Here is a tiny trained network, its code and every weight. The questions are about switching its units off for an input and a target symbol, where a switched-off unit gives its printed mean instead of its output.

import numpy as np


def w(rows, s, z=0):
    codes = np.array(rows[::2]) - 128.0
    scale = np.full(codes.shape[1], s)
    scale[-1] = z or s
    return codes * scale


def f(y):
    return np.maximum(y, 0)


def softmax(a):
    e = np.exp(a - a.max(-1, keepdims=True))
    return e / e.sum(-1, keepdims=True)


def log_softmax(a):
    a = a - a.max(-1, keepdims=True)
    return a - np.log(np.exp(a).sum(-1, keepdims=True))


def net(x, mask):
    ids = ['βδεμτφω'.index(c) for c in x.split()]
    T = len(ids)
    res = E[ids] + P[:T]
    r = res
    for j in range(2):
        rows = slice(3 * j, 3 * j + 3)
        q, k, v = (r @ M[0][rows].T for M in (Q, K, V))
        z = softmax(np.where(np.tri(T) > 0, q @ k.T / 3**0.5, -1e9)) @ v
        o = O[0][rows]
        res = res + np.where(mask[j], z, o[:, -1]) @ o[:, :-1]
    y = f(res @ A[0][:, :-1].T + A[0][:, -1])
    res = res + np.where(mask[2:10], y, B[0][:, -1]) @ B[0][:, :-1]
    return log_softmax(res[-1] @ U[:, :-1].T + U[:, -1])


Q, K, V, O, A, B = {}, {}, {}, {}, {}, {}
E = w([
[183,105,100],'β',
[134,145,205],'δ',
[2,73,86],'ε',
[152,59,36],'μ',
[88,197,156],'τ',
[112,152,197],'φ',
[89,75,230],'ω',
],0.0093)
P = w([
[127,125,235],'0',
[125,94,227],'1',
[162,143,189],'2',
[115,136,174],'3',
[85,117,171],'4',
[126,185,122],'5',
[31,106,126],'6',
[105,212,68],'7',
[2,108,56],'8',
[101,137,63],'9',
],0.0074)
Q[0] = w([
[235,139,166],'H1',
[204,109,76],'H1',
[20,152,203],'H1',
[45,126,233],'H2',
[227,161,86],'H2',
[129,1,95],'H2',
],0.0094)
K[0] = w([
[111,39,191],'H1',
[151,104,215],'H1',
[93,149,4],'H1',
[79,167,52],'H2',
[162,48,169],'H2',
[195,157,160],'H2',
],0.011)
V[0] = w([
[92,120,88],'H1',
[196,249,152],'H1',
[116,217,127],'H1',
[129,136,171],'H2',
[100,163,83],'H2',
[145,191,108],'H2',
],0.011)
O[0] = w([
[126,174,157,100],'H1',
[164,8,154,150],'H1',
[130,75,190,223],'H1',
[92,71,121,253],'H2',
[155,181,195,85],'H2',
[170,114,172,90],'H2',
],0.013,0.0025)
A[0] = w([
[61,131,107,144],'N1',
[92,131,121,130],'N2',
[123,211,255,140],'N3',
[159,60,43,129],'N4',
[143,95,125,254],'N5',
[136,147,224,135],'N6',
[81,116,97,136],'N7',
[96,115,65,113],'N8',
],0.0098,0.006)
B[0] = w([
[116,147,77,209],'N1',
[106,131,83,167],'N2',
[204,133,107,222],'N3',
[214,59,44,161],'N4',
[76,53,174,254],'N5',
[254,226,178,206],'N6',
[100,138,86,180],'N7',
[121,193,129,157],'N8',
],0.0093,0.0062)
U = w([
[98,111,126,57],'β',
[122,115,96,57],'δ',
[2,143,113,254],'ε',
[209,208,76,7],'μ',
[120,91,93,190],'τ',
[213,148,221,162],'φ',
[153,147,54,74],'ω',
],0.01,0.0038)

Each question gives the input, a string of symbols that net reads in full, and the target symbol t.
The units are the heads (3 rows each of Q, K, V and O) and the neurons (one row each of A and B). Each row of codes is followed by its name. A weight is (code - 128) times the scale printed after its matrix; where a second scale follows, it is the last column's (O, A, B and U).
mask holds one flag per unit, heads first, then neurons. A switched-off unit (its flag False) gives its mean, the last column of its rows in O or B, instead of its output. The means were averaged over made-up inputs and are rounded, as every weight is.
A unit's drop is (log p(t) with every unit on - log p(t) with that unit switched off) / (log p(t) with every unit on - log p(t) with every unit switched off).
The circuit of an input: a set's keep is (log p(t) with only the set's units on - log p(t) with every unit switched off) / (log p(t) with every unit on - log p(t) with every unit switched off). Starting from all 10 units, units are removed one at a time, each time the one whose removal leaves the highest keep (on an exact tie, the one counted first), for as long as the keep stays at least 0.8.
circuit, biggest first: the units of the circuit, biggest drop first
top k neurons: the k neurons with the biggest drops, biggest first
which heads matter: for each layer, one digit per head in row order, 1 if its drop is at least 0.15 and else 0, layers parted by /
drop of u: that unit's drop, to one decimal
input δ φ δ ω ε δ ω δ, target ε: circuit, biggest first	[H2, N6, H1]
input ω ω τ, target ε: circuit, biggest first	[H2, N6]
input φ δ δ, target τ: circuit, biggest first	[H2, H1, N4]
input ε ω ω, target ε: circuit, biggest first	[H1]
input ε ω φ δ ω φ, target ε: circuit, biggest first	[H2, N6, H1]
input ω τ τ τ φ τ τ τ, target φ: circuit, biggest first	[H1, H2, N6]
input ω φ τ μ ω δ, target ε: circuit, biggest first	[H2, H1, N6]
input δ ω ω, target ε: which heads matter	01
input τ β δ τ τ ε τ ω, target φ: which heads matter	01
input ω μ ε δ, target μ: which heads matter	10
input ε ε ω, target μ: which heads matter	10
input ω δ ω μ τ ε δ, target μ: which heads matter	11
input ω δ ω μ δ τ τ, target φ: top 2 neurons	[N6, N3]
input β φ φ τ ε ε ω τ, target μ: which heads matter	11
input φ ε ε ω τ ε φ, target μ: circuit, biggest first	[H1, N3, N5]
input τ φ β, target τ: top 3 neurons	[N4, N6, N5]
input δ ε τ, target μ: which heads matter	10
input μ τ δ τ τ ω τ φ, target φ: which heads matter	11
input τ δ τ τ τ τ τ δ, target φ: drop of H2	0.3
input τ μ τ τ β τ τ τ ω, target φ: drop of N6	0.1
input ω δ δ, target τ: drop of H2	1.1
input ε δ δ τ τ τ φ, target φ: drop of H2	0.5
